Each row comes from the steps of one path. Every step used is in the known rows, and no mark comes twice. Write the path behind each row, first mark first.
Each row is shifted at random along 4 fixed directions that mean nothing.
Known rows
R-K-T-A-L: [-1.99 -0.61  0.73 -1.59  0.12  0.32  0.22  0.82 -1.00 -1.05  0.52  0.19
 -1.13  3.15  3.34  0.25  1.39  1.69  0.47 -2.33 -2.73 -0.22 -1.77  1.33
 -1.14 -0.57 -0.20 -0.94 -1.86  1.88 -0.83  0.89  1.31 -1.95 -0.02 -0.93
 -0.82 -1.95  2.10  1.11  0.05 -0.25  2.78 -0.09  1.36]
W-X-P-K: [-1.23 -0.29 -1.23  1.97 -0.01 -0.73  0.61  1.67 -1.42 -0.54 -1.22  0.39
 -0.95  1.37  0.65  0.84 -1.62 -0.38  1.80  0.13 -1.57  1.31 -1.31  0.05
 -0.33  0.48  0.29 -1.02  1.03  1.04 -0.59 -1.57 -0.17 -0.61 -0.60 -1.95
 -0.76 -0.22  1.47 -0.16  0.41  1.04 -1.79 -0.53  1.62]
K-T-W-X-P-R: [-1.93 -0.79 -1.40  4.04 -0.75 -1.49  0.80  2.54 -2.61  0.50 -2.66  0.71
 -0.27  1.92 -0.39  2.64 -2.80 -2.21  1.18  1.31 -2.33  2.55 -1.49  0.50
 -2.51  0.25  1.47 -1.09  1.59  1.56  0.67 -3.38 -0.72 -1.11 -0.72 -3.87
 -2.53  0.24 -0.69  0.75  0.44  0.99 -2.80 -1.44  0.88]
X-P-K-T-A-L-W: [-0.76 -0.13  1.13  3.39 -1.64 -2.16  0.95  0.25 -2.41 -0.54 -1.97  2.11
  0.34  2.11  0.87  3.21 -0.66  0.30 -0.34  1.97 -0.68  0.81 -1.09  0.15
 -2.29 -0.09  0.85 -2.32 -1.24  1.09 -0.96 -1.96  0.34  0.75 -0.43 -4.15
 -1.49 -0.45 -0.87  0.38  0.47  0.96 -1.27 -2.77  0.66]
X-W-P-K: [-0.95  0.08 -1.45  0.32  0.77  0.12 -0.34  2.09 -1.08 -0.72 -1.85  1.13
 -0.79  1.47 -0.28  0.90 -1.41 -2.15  1.72  0.32 -1.40  0.67 -1.35 -0.47
  0.72 -0.07 -1.46 -0.15  1.00  1.70  0.00 -0.91  0.58 -0.27 -1.31 -0.93
 -0.20 -0.03  2.11  1.11 -2.08  1.65 -0.75  1.04  2.27]
L-W-P-K-T-A-Y: [-2.54 -1.30 -0.08  0.33 -0.13 -0.29  1.50 -0.05 -1.68 -0.07 -0.77  0.92
  0.17  4.22  1.47  2.10  1.65  2.00  0.70 -2.13 -0.13  0.37 -2.36 -0.64
 -0.74 -0.20 -1.34 -1.89 -0.68  0.47 -1.37  0.00  2.20 -1.52 -1.12 -2.05
 -3.22 -2.59  0.03  1.72 -0.99 -0.59  0.56 -1.55  1.32]
L-X-W-P-K-T-A: [-0.41  1.20 -1.31  0.73 -0.69  0.62 -2.42  3.25 -1.40 -0.76 -3.84  1.80
 -0.42  1.76 -0.03  1.62 -0.42 -1.36  1.24  0.95  0.78  0.99 -0.93 -0.25
  0.40 -0.04  0.41 -0.80  0.79  0.88  0.73  0.24  0.24  0.03  0.31 -0.40
 -0.16  1.14  1.50  0.87 -2.41  2.24  0.53 -1.46  0.64]
Y-T-W-X: [-0.90  0.40 -0.89  1.84 -0.64  0.24  0.60  1.44 -1.13  0.82 -1.51  0.20
  0.22 -0.46  1.36  1.23 -1.73 -0.31  1.35  0.51 -1.75  0.94 -0.18  1.17
 -0.29  0.00  1.23 -1.03  2.15  0.20  0.12 -1.10 -0.67 -0.59  0.28 -0.24
 -0.49  1.03  0.49 -0.93 -0.46  0.66 -0.90 -0.78 -0.37]
A-K-T-W-P-R: [-1.32  0.11 -0.64  2.88 -0.23  0.77  0.86  1.45 -1.06  1.13 -2.13  1.79
  0.40  0.81  2.55  2.38 -0.69  0.20 -1.39 -1.10 -0.80  1.01 -0.11  1.25
 -2.29 -0.20  0.32 -0.03  0.78 -0.48 -0.29 -0.77  0.68 -0.44  0.63 -2.99
 -4.14  0.47 -0.47 -0.74 -0.24 -1.17  0.28 -2.19 -0.11]
A-K-T-W-X-L-P: [-0.75  1.91  0.49  3.19 -1.46  1.33  0.57  1.53  0.54  1.82 -3.77  0.45
 -1.06  0.40  2.28  1.45 -0.58 -0.53  0.15 -1.03  0.53  1.22  0.28  1.35
 -0.58  1.49  0.96 -1.08  1.03  0.15 -1.10 -1.01  0.88 -0.20  0.52 -0.91
 -1.55  2.20  0.01 -0.80  0.21  0.69  0.26 -3.68 -0.30]
P-K-T-W: [-1.46 -1.17 -0.50  0.86 -0.72 -0.53 -0.69  0.93 -0.81 -0.42 -1.32  1.01
  0.60  0.45  2.20  2.41 -0.82 -0.20 -0.97  0.01 -0.51  0.68 -0.20  0.58
 -1.33 -1.55  0.09 -0.39  0.34 -0.26 -0.49 -0.66 -0.07 -1.45  0.85 -1.68
 -2.12 -0.49 -0.90 -0.36 -0.33  0.19 -0.52 -1.33  0.82]
L-X-P-W-K-T-A: [-1.79 -0.37 -0.82 -0.01 -0.32 -0.16 -0.92  2.15 -0.39  0.08 -2.47  0.84
 -0.41  1.58  1.51  2.24  2.07  1.84  0.24 -1.18  1.72  1.27 -0.76  0.77
  0.38 -0.48  0.42 -1.91  0.30 -0.27 -1.92  1.61  1.59 -1.16  0.04 -1.26
 -2.05 -1.12  0.73 -0.19 -0.82  0.70  0.40 -1.89  0.23]
K-T-A-L-X-W-P: [-0.49  1.48 -0.06  2.12 -0.40  0.32  0.06  1.82 -0.87  2.04 -2.68  1.92
 -0.87  2.83  1.53  0.89  2.01  1.83  0.78 -0.05  0.79  0.66 -0.68  0.11
  0.10  0.81  0.91 -3.70 -0.05  0.81 -1.74  1.81  2.12 -0.01 -0.27 -0.77
 -2.46  0.74  1.32  0.00 -0.31  0.33  1.66 -2.42 -0.61]
L-P-R-T-A: [-1.11 -0.67 -0.33  0.44  0.65  0.52  0.05  0.45 -1.35 -0.57  1.16  0.60
  0.52  1.05  1.38  1.53  0.68  0.76  0.16 -1.24 -1.64  0.82 -0.78  1.49
 -0.85 -1.64 -1.42 -0.35  1.00 -0.29  0.02 -0.08  0.15 -0.58 -0.57 -0.54
 -1.26 -1.17  1.76  0.97 -0.47  0.13  0.22  0.95  2.41]
X-W-K-T: [-1.42  0.67 -1.36  0.30  0.24 -0.13 -1.26  2.45 -0.08 -0.51 -2.02  0.42
 -0.46  1.43  0.88  1.33 -0.82 -2.29  0.70  0.34 -1.56  0.43 -1.69  0.13
  0.13 -0.54  0.15 -0.11  0.13  1.97  0.00  0.05  1.21 -1.32 -0.13 -0.69
 -0.54  0.08  0.38  0.40 -0.53  1.47 -0.10 -0.09  0.91]
W-X-P-R-K: [-1.68 -1.30 -0.98  3.29  0.22 -1.50  2.10  1.43 -1.61  0.11 -0.29  0.80
  0.10  1.59  1.26  2.54 -0.55  0.82  0.07 -0.94 -2.33  1.09 -0.91  0.90
 -1.90  0.38  0.93 -0.81  1.20  0.22 -0.69 -1.58  0.95  0.11 -0.92 -4.86
 -3.50 -0.92  0.64 -0.53  1.65 -0.94 -1.98 -0.57  0.08]
L-W-X-P: [-0.35  0.72 -0.67  3.09 -0.35 -0.47  1.32  1.03 -0.70  1.18 -2.28  0.19
 -0.59  0.51 -0.30  1.28 -1.07 -0.36  2.15  0.86 -0.51  1.59 -0.49 -0.17
 -0.06  1.06  1.06 -1.82  1.08  0.86 -0.85 -0.90 -0.17  0.47 -0.52 -0.69
 -0.55  1.15  0.78 -0.49  0.59  0.93 -1.44 -1.33  0.19]
L-A-Y-T-K: [-2.57 -1.38 -0.32 -0.25 -0.04 -0.68  2.16 -1.45  0.17  1.73  2.33 -1.09
 -0.49  3.31  2.39  0.44  2.12  5.34  1.69 -4.07 -1.56 -0.87 -2.25  1.27
 -0.48  0.32 -0.68 -0.78 -0.23  0.05 -2.68  1.47  1.77 -3.58 -0.98  0.13
 -2.33 -2.79  0.18 -0.93  0.86 -1.32  0.93 -0.22  0.65]
X-L-P-R: [ 0.32  1.04  0.54  2.24  0.34  1.29 -0.48 -0.47  1.64  0.80 -1.16  1.07
  0.07 -0.85  0.67  1.70  0.66  0.11 -1.28 -0.84  0.05  0.73  1.00  0.99
  0.52 -0.69 -1.83 -0.06  0.49 -0.10  0.31  0.63  1.52  0.45 -1.85 -0.75
 -1.05  0.35  1.25 -0.29 -0.36  0.78 -0.13  0.07  1.64]
X-L-W-P-R: [ 0.28  0.23  0.29  1.90  0.48  1.66  0.30 -0.28  1.68  0.96 -2.69  1.85
  0.53 -1.18  0.38  1.98  1.40  0.68 -0.64 -0.93  0.78  0.81  1.51  0.64
  1.07  0.37 -1.62 -1.06  0.73 -0.17 -0.23  1.92  2.31  1.11 -1.35 -0.82
 -1.85  0.46  1.82 -0.50 -1.53  0.55  0.66 -1.05  0.68]
T-A-L-W-X-P-K: [-0.22  0.34  0.23  2.58 -1.05  0.61  2.50  0.36 -1.43  0.61 -2.14  1.45
 -0.62  1.33  0.84  0.55 -0.33  2.17  2.39  0.28 -0.38  1.17 -0.86  0.52
 -0.78  2.42  0.62 -2.90  0.48  1.35 -2.01 -0.28 -0.07  0.76  0.28 -2.10
 -0.59  0.68  2.13 -1.39  1.06  0.56  0.40 -3.57  1.14]
P-W-X-L-A: [-0.88 -0.10  0.78  0.15  0.32  1.05 -0.13  1.28  0.51  2.35 -3.71  0.05
 -0.50  0.49  0.52  0.73 -0.43  1.05  2.06 -1.42 -0.05  1.27 -0.04  0.48
  1.81  0.83 -1.29 -2.08  1.22  0.50 -1.05  1.57  1.11 -0.51 -0.96  0.18
 -0.49 -0.13  0.87 -0.50 -0.40  1.52  0.18 -1.33  0.68]
P-R-K-T-A-W: [-0.51  1.15 -0.53 -3.71  0.38  4.98 -1.52  2.82  1.01 -1.26 -2.45  1.39
 -0.22  0.03  2.85 -0.31  0.85  1.29  1.10 -3.25 -0.15  0.30  1.10  2.46
 -0.53 -0.89 -0.26  2.05 -0.49 -0.05  0.45  3.58 -0.17 -2.30  2.06  1.47
  0.08  0.59  3.96 -1.67 -0.78  0.08  5.78 -0.11  1.41]
Y-T-A-W-P-R-K: [-1.40 -0.04 -0.17  1.65 -0.11  1.38  2.68  2.38 -3.24 -1.07 -1.34  0.38
 -0.33  1.65 -0.53  0.21 -2.03 -0.21  3.15 -0.37 -5.50  1.62 -2.13  2.47
 -2.59  0.95 -0.07  0.80  1.11  2.21 -0.13 -1.84 -2.17 -0.20 -0.21 -2.57
 -1.08  1.01  1.48 -0.08 -0.08 -0.51  0.30  0.90  2.55]
X-L-A-W-K: [-1.59 -0.11  0.65  1.18 -0.60 -0.28  1.42  1.03 -0.44  1.72 -2.51  0.42
  0.18  1.66  0.39  0.68 -0.98 -0.05  1.58  0.05 -1.86  0.23 -2.43 -0.19
 -0.56  1.50 -1.50 -0.08 -0.22  0.97 -1.21 -0.12  1.62 -0.48 -1.45 -3.01
 -1.84 -0.20 -0.58 -0.30  1.39  0.06 -0.98 -0.57  0.60]
P-R-K-T-W-X-L-A-Y: [-2.03  0.07 -0.46 -2.02 -0.44  2.69  0.23  1.98  0.95  1.20 -3.68  0.45
 -1.03  2.06  0.60  0.18 -0.26  0.73  2.95 -4.48 -1.04  0.69 -1.37  1.40
  0.00  1.25 -1.00  0.85  0.37  1.57  0.54  1.57  0.96 -2.30 -0.57 -0.85
 -0.58 -0.69  2.97  0.24 -0.39  0.68  2.43 -1.77  1.25]
R-W-X-P-K: [-2.12  0.21 -2.03 -2.21  0.97  1.43 -0.63  2.78 -0.52 -2.19 -1.38  1.07
 -1.68  1.03  0.94  1.15 -0.84 -1.34  2.50 -1.66  0.10  1.14 -0.56 -0.37
  1.49 -1.24 -1.11 -0.34  0.00 -0.44  0.03  0.41  1.04 -1.24 -1.12  0.09
  1.07 -0.38  4.46  0.60 -1.65  2.03  0.37  0.94  2.38]
K-T-A-W-X: [ 0.04  2.18  0.09  1.63 -0.97  3.14 -0.16  3.08 -1.22  1.05 -4.06  0.62
 -0.22  0.98  2.11 -0.72 -1.40  0.15  2.68  0.17 -1.04  1.34  0.04  1.13
 -1.31  1.08  1.94 -1.24  0.91  0.32 -0.41  1.14 -1.55 -1.28  2.67  0.65
 -0.56  3.05  0.42 -1.99  1.44  0.17  2.66 -2.60  0.08]
X-L-A-W-P-K-T: [-2.56 -0.38  0.59  0.71 -0.36 -0.04  0.72  1.91 -1.25  0.65 -3.76  0.36
 -1.41  3.19 -0.29  0.67 -1.11 -0.32  2.82 -0.44 -2.13  1.85 -2.24  0.27
 -0.45  0.83 -1.66 -1.02 -0.29  1.86 -1.36 -0.35  0.75 -1.49 -1.54 -1.60
 -2.32 -0.37 -0.34  1.07 -0.17  1.25 -0.63 -0.85  2.77]
R-P-K-T-W: [-1.57 -0.92  0.06  2.97 -0.39 -1.11  0.84  0.38 -1.16 -0.51 -0.14  1.12
  0.49  0.08  2.65  2.31 -0.27  1.00 -0.20 -0.29 -1.57  1.76 -0.43  1.99
 -1.51 -0.69  0.88 -1.70  0.69 -0.81 -1.91  0.21 -0.69 -1.13  1.47 -2.12
 -2.50  0.75 -1.97 -1.92  1.37 -1.94 -0.74 -2.24  1.92]
W-P-R-K: [-0.41  0.30 -0.65  0.98  0.82  1.69  0.32  0.84 -0.07 -0.25 -0.87  1.47
  0.10 -0.19  1.77  1.29  0.23  0.55 -0.20 -1.90 -1.78  0.39  0.35  1.35
 -0.60 -0.70 -0.90  0.90  1.17 -0.38  0.43  1.21  0.44  0.73 -0.15 -1.75
 -2.19  0.23  2.04 -0.55 -0.43 -0.94  0.85  0.30  1.23]
K-T-A-Y: [-1.86 -0.54  0.04 -0.26  0.23  0.21  0.34  0.64 -1.13  0.15  0.48 -0.81
 -0.52  4.01  2.04 -0.52  1.06  1.52  1.49 -2.67 -2.38 -0.04 -2.49  0.35
 -1.15 -0.36 -0.41 -1.20 -1.49  1.61 -1.09  0.62  0.78 -3.41 -0.29 -0.33
 -1.17 -1.85  0.48  1.08  0.59 -0.89  1.87  0.14  1.48]
L-X-P-K-T-W: [ 0.70  1.15 -0.55  4.81 -2.34 -0.40 -0.29  1.72 -0.66  0.87 -3.85  1.38
 -0.12 -1.25  0.01  1.62 -1.36  0.33  0.61  1.49  0.40  1.95  0.79  1.48
 -2.01  0.14  2.65 -1.26  1.20 -0.47 -1.76 -0.30 -2.97  0.69  2.38 -1.81
 -1.51  3.43 -1.18 -2.85  1.61  0.12 -1.51 -3.86  0.30]
A-K-T-W-X-L: [-2.01 -0.16 -0.37  0.14 -0.40  1.40  0.77  3.04 -0.61 -0.10 -2.98 -1.65
 -2.76  2.11  0.13 -1.61 -2.36 -2.13  3.48 -1.72 -3.77  1.99 -2.84  1.33
 -0.49  2.48  0.35 -0.33 -0.35  4.48 -0.56 -2.18 -0.96 -2.81  0.34  0.68
  1.32  1.00  2.45  1.00 -0.56  1.83  1.08 -1.10  2.26]

Write each row's path
[-0.27  0.98 -0.29  2.44 -1.10  1.04  1.70  1.85 -0.59  0.90 -2.62  1.08
 -1.96  0.36 -0.93  0.04 -0.83  1.00  1.96 -0.96 -2.40  2.39 -1.04  2.41
 -2.22  0.69  1.55 -0.58 -0.21  2.48 -1.24 -0.30 -2.77  0.11  0.78 -1.53
 -0.80  2.12  2.47 -1.46  1.73  0.02  0.69 -2.05  2.01]  A-L-X-P-R-K-T-W
[-2.48 -0.94 -1.48 -3.65  0.26  0.50 -0.44  3.95 -2.18 -2.18 -1.61  2.15
 -0.18  2.39  2.24  1.32 -0.23 -0.52  2.18 -1.26  0.75  0.17 -1.00 -0.08
  0.46 -0.86 -0.61 -0.09  0.43 -0.72  0.08 -0.61  1.64 -1.98 -0.47 -1.22
  0.17 -2.17  4.90  1.53 -2.33  2.07  1.01  1.30  0.84]  R-T-A-W-X-P-K
[ 0.14  1.86 -1.03 -0.93  1.14  3.21  0.63  1.72  1.55  1.53 -2.08  2.81
 -1.33  0.19  0.80  0.16  2.14  2.47  0.60 -2.87  1.00  0.37  0.39  0.90
  1.63  0.19 -0.87 -0.66  0.32  0.56 -0.71  3.32  1.82  1.00 -0.74  0.38
 -1.30  0.72  5.71 -1.26 -0.93  0.14  3.28 -0.34  0.50]  A-L-X-W-P-R-K
[-1.52  0.82  0.41  2.29 -0.35 -1.31  1.02  1.72 -1.34  1.26 -2.71  1.65
 -1.36  1.92 -0.26  2.23 -0.18  0.47 -0.05  0.40 -0.56  1.94 -2.34 -0.08
 -0.23 -1.00  0.32 -2.57 -0.89  1.55 -1.39 -1.12  0.34  0.60 -1.42 -2.47
 -1.87 -0.40  0.40  0.45  0.71  1.22 -1.72 -1.32  0.88]  A-L-X-P-W-K-T
[-1.35  1.11 -0.06 -0.17  0.44  2.00  0.38  2.01 -0.85  0.77 -2.94  1.08
 -0.56  2.16 -1.64  0.67 -2.49 -1.86  3.12 -2.06 -2.13  0.92 -2.50 -0.92
  0.54  0.02 -2.35  0.21 -0.72  0.98  2.10 -0.20  0.63 -0.41 -2.66 -1.58
  1.19  0.27  2.77  1.39 -0.16  1.52  0.10  0.57  1.85]  P-R-W-X-L-A-Y
[-1.15 -0.30  0.62  4.43 -0.76 -0.49  1.92  0.62 -2.61  0.50 -1.05  1.83
  1.48  3.10  2.42  2.72  0.56  1.65 -0.89 -1.80 -2.59 -0.05 -1.17  1.16
 -3.71 -0.09  0.67 -0.93  0.36 -0.68 -0.58 -0.34  0.77  0.33  0.28 -6.09
 -5.06 -0.38 -1.86 -0.10  1.67 -2.95 -0.14 -2.25 -0.24]  W-P-R-K-T-A-Y
[-2.61 -0.23  0.94  1.41 -0.92  0.73  2.25  2.16 -1.25  0.43 -2.39 -0.71
 -1.53  3.71  1.49  0.80  0.75  0.73  2.47 -1.77 -1.92  1.67 -1.80  1.40
 -1.28  1.99  0.31 -1.85  0.36  1.58 -2.33 -0.91  1.29 -1.62 -0.49 -1.92
 -2.43  0.22  0.41  0.74  1.11  0.04  0.78 -1.81  1.36]  R-K-T-A-W-X-L-P
[-1.80  0.19  1.42  1.99 -0.42 -0.49  0.28  2.33 -1.07  2.05 -4.34  0.11
 -0.62  2.09  1.05  2.00 -1.89  0.05  0.70 -0.94 -1.20  1.55 -1.46  0.61
 -0.23  0.74  0.19 -1.85 -0.20  1.23 -0.88 -1.13  0.82 -0.48 -0.38 -1.91
 -1.62 -0.04 -1.37  0.01  0.40  1.36 -0.70 -2.63 -0.32]  P-W-X-L-A-K-T
[-0.60 -0.16 -0.81 -0.84  0.14  0.49 -0.02  1.01  0.31 -0.29  0.44  2.72
 -0.96  0.60  1.31  1.39  1.88  2.56 -0.46 -2.27  0.90  0.03 -0.43  1.06
  0.20 -1.34 -0.12 -0.27 -0.63 -0.35 -0.06  0.91  0.97 -0.66 -0.51 -0.07
 -0.13 -1.16  5.55 -0.01 -1.03  1.44  1.48  0.53  0.78]  A-L-X-P-R-T-K
[-3.72 -1.50 -0.62 -1.76  0.10  0.71  0.95  1.18  1.20  0.21 -1.06 -1.19
 -2.40  2.66  2.27  1.26  2.45  0.99  1.58 -3.96 -0.12  1.42 -0.96  1.41
  1.00  0.72 -0.97 -1.38  0.85  1.26 -2.10  0.48  3.17 -2.92 -1.55  0.33
 -2.25 -1.96  2.44  1.70 -1.30  0.83  1.06 -0.91  1.78]  R-K-T-W-X-L-P
[-1.04 -0.81 -0.85  2.95  0.49 -0.07  2.45  3.38 -3.98 -0.72 -1.05  0.13
 -0.63  2.64 -1.19 -0.60 -2.78 -1.91  3.46 -0.19 -6.01  1.60 -3.39  1.89
 -2.70  2.06  0.09 -0.50  1.01  3.71 -1.15 -3.01 -2.24 -0.19  0.60 -2.84
 -0.43  1.24  1.92  0.79  0.05  0.01 -0.41  0.26  2.88]  X-W-P-R-T-A-K
[-2.06 -1.85 -0.20  1.32 -0.46  0.08  2.23  0.70 -0.22  0.47 -0.98  0.17
 -0.71  0.47  1.39  1.16  0.80  1.32  1.58 -1.99 -0.62  1.59 -0.38  1.70
  0.28  0.83 -0.86 -2.63  2.37 -0.04 -3.19 -0.53  0.72 -0.71 -0.06 -0.99
 -2.23 -0.21  1.78 -0.22  0.11  0.44 -1.17 -1.92  2.28]  R-T-W-X-L-P-K
[ 0.47  3.17  1.43  2.13 -0.86  2.24  0.94  0.01 -0.80  0.78 -2.31  1.83
 -0.04 -0.95  1.30  1.52 -0.58  0.91  0.55  0.49 -0.93  0.69 -0.13  2.12
  0.03 -0.46 -0.68 -1.14  1.40  0.22 -0.59  0.21 -0.87  2.16 -0.14 -0.72
  0.46  1.71  0.75 -1.41 -0.34  1.02  0.40 -1.92  1.68]  Y-T-A-L-P-W-K
[-1.52  0.06 -0.80  2.80 -0.96  0.51  0.33  2.58 -2.02 -1.41 -2.56  0.89
 -0.49  1.43  2.16  1.80 -0.46  0.53  2.24 -0.40 -0.77  1.74  0.28  1.44
 -1.66  0.36  1.86 -2.88  0.75 -1.08 -2.34  0.85 -0.34 -0.77  1.90 -2.54
 -1.79  1.78 -0.02 -1.78  1.37 -0.06  0.15 -3.64  1.32]  R-W-X-P-K-T-A
[-1.45  1.68 -1.14  1.27 -1.35  0.56 -0.19  2.75 -0.68  1.93 -4.10  0.25
 -1.34  1.47  1.93  0.73 -1.94 -0.11  2.84 -0.89  0.11  1.23 -0.62  1.17
 -1.18  1.67  1.74 -0.11  1.04  0.29 -0.76 -0.14 -0.27 -1.38  1.08 -0.80
 -1.02  1.32  0.36 -1.19  0.45  0.79  0.44 -3.42 -0.47]  L-A-K-T-W-X-P
[-1.38  0.37 -0.56  3.57 -0.90  1.21  1.57  0.92 -0.46  1.63 -2.09  0.95
  0.16  0.31  2.12  3.09 -0.17  1.19 -0.36 -1.32 -0.42  1.93  0.48  1.97
 -2.09 -0.15  1.14 -0.79  2.66 -1.01 -0.76 -0.36 -0.18  0.23  1.00 -2.44
 -4.40  1.31 -0.90 -1.59  1.63 -1.11 -0.41 -3.44  0.33]  L-P-R-K-T-W-X
[-1.22  0.25 -0.10  3.28 -1.66 -1.11  1.38  1.46 -2.67 -0.06 -2.99  1.23
  0.27  3.28  0.09  2.44 -1.30 -0.08  1.81  0.29 -0.44  1.03 -2.10 -0.54
 -1.89  0.93  1.33 -1.89  0.01  0.93 -0.45 -2.25 -0.12 -0.27 -0.11 -3.68
 -1.33 -0.12 -0.61  0.52  0.69  0.65 -1.34 -3.16  0.25]  L-W-X-P-K-T-A-Y
[-1.11  1.44 -0.74  1.67 -0.37  1.41  0.78  3.92 -1.36 -0.20 -3.95  1.59
 -0.83  1.13  0.37  1.51 -2.28 -1.34  1.82 -0.40 -1.85  2.01 -0.38  1.32
 -1.95 -0.09  1.69  0.61  0.60  0.83  0.56 -1.12 -1.17 -0.45  0.51 -2.47
 -1.49  1.65  1.59 -0.94  1.19  0.69  0.28 -0.78  0.72]  A-W-X-P-R-K-T
[-0.15  2.22  0.08  3.89 -0.74  1.58  0.98  0.70 -0.48  1.37 -2.34  2.22
  0.10  1.35  1.31  1.86  0.20  0.68 -0.08  0.50 -0.78  0.94 -0.83  1.54
 -1.65  0.90  0.10 -1.62  0.98  1.25 -0.97  0.57  1.04  0.86  0.12 -2.95
 -2.64  1.51 -0.11 -1.48  1.53  0.11  0.79 -3.57  1.41]  X-W-K-T-A-L-P-R
[-2.05  1.04  0.30 -0.47  0.12  0.63  0.72  0.97  0.42  1.34 -1.71  0.88
 -0.07  1.59  1.61  1.79  0.82  1.70  1.83 -3.06  0.05 -0.36 -0.35  0.20
  1.68 -0.61 -0.93 -2.06 -0.49 -1.67 -0.89  2.21  3.28 -0.91 -2.23 -0.76
 -0.73 -0.71  1.49 -0.34 -0.18  0.39  0.48 -0.51 -0.73]  R-W-X-L-A-Y-T
[-2.72 -0.89 -0.35  2.61  0.20 -2.96  1.64  1.75 -2.79  0.98 -1.18  1.66
 -1.35  4.78 -0.63  2.59 -0.15  0.15 -0.05  0.91 -1.51  1.65 -3.82 -1.52
 -0.39 -0.56 -0.40 -3.45 -0.96  2.58 -1.23 -2.71  2.03 -0.10 -2.79 -3.21
 -3.65 -1.77  0.19  2.43 -0.23  1.18 -2.48 -0.43  1.02]  A-L-X-W-P-K-T
[-1.30  0.57  1.24  4.58 -1.29 -0.23  3.13  1.03 -1.80  1.66 -1.93 -0.23
 -0.14  1.91  0.74  1.21 -0.22  1.26  2.00  0.64 -1.99  1.55 -0.96  1.51
 -1.12  2.20  0.75 -3.04  1.52  0.67 -2.44 -1.86  0.79 -0.20 -1.17 -2.36
 -2.34  1.25 -0.99 -0.76  1.38  0.05 -1.37 -1.82  0.27]  Y-T-A-W-X-L-P
[-2.88 -0.18 -0.26 -2.09  0.09  1.49  0.35  0.76  1.51  1.03 -2.00  1.10
 -0.97  2.15  3.04  0.62  2.04  3.19  2.57 -4.88  1.45  0.86 -0.91  1.33
  1.91  1.13 -1.21 -1.77  0.25 -0.73 -1.76  3.65  3.05 -3.20 -0.57  0.12
 -1.38 -1.45  2.05 -0.94 -0.29 -0.61  2.43 -2.86  1.67]  R-P-K-T-W-X-L-A-Y
[-2.08 -0.88  0.50  0.97 -0.26  1.01  2.26  1.44 -0.89  0.63 -1.51  1.45
  0.47  2.53  1.85  2.68  1.12  1.33 -0.18 -1.94  0.05  0.58 -0.79  0.56
 -0.92  1.22 -1.21 -0.52  0.86 -0.46 -0.56 -0.98  3.26 -0.29 -1.97 -4.23
 -3.41 -1.25  1.71  0.56  0.14 -0.35  0.45 -0.78  0.04]  T-A-W-X-L-P-R-K
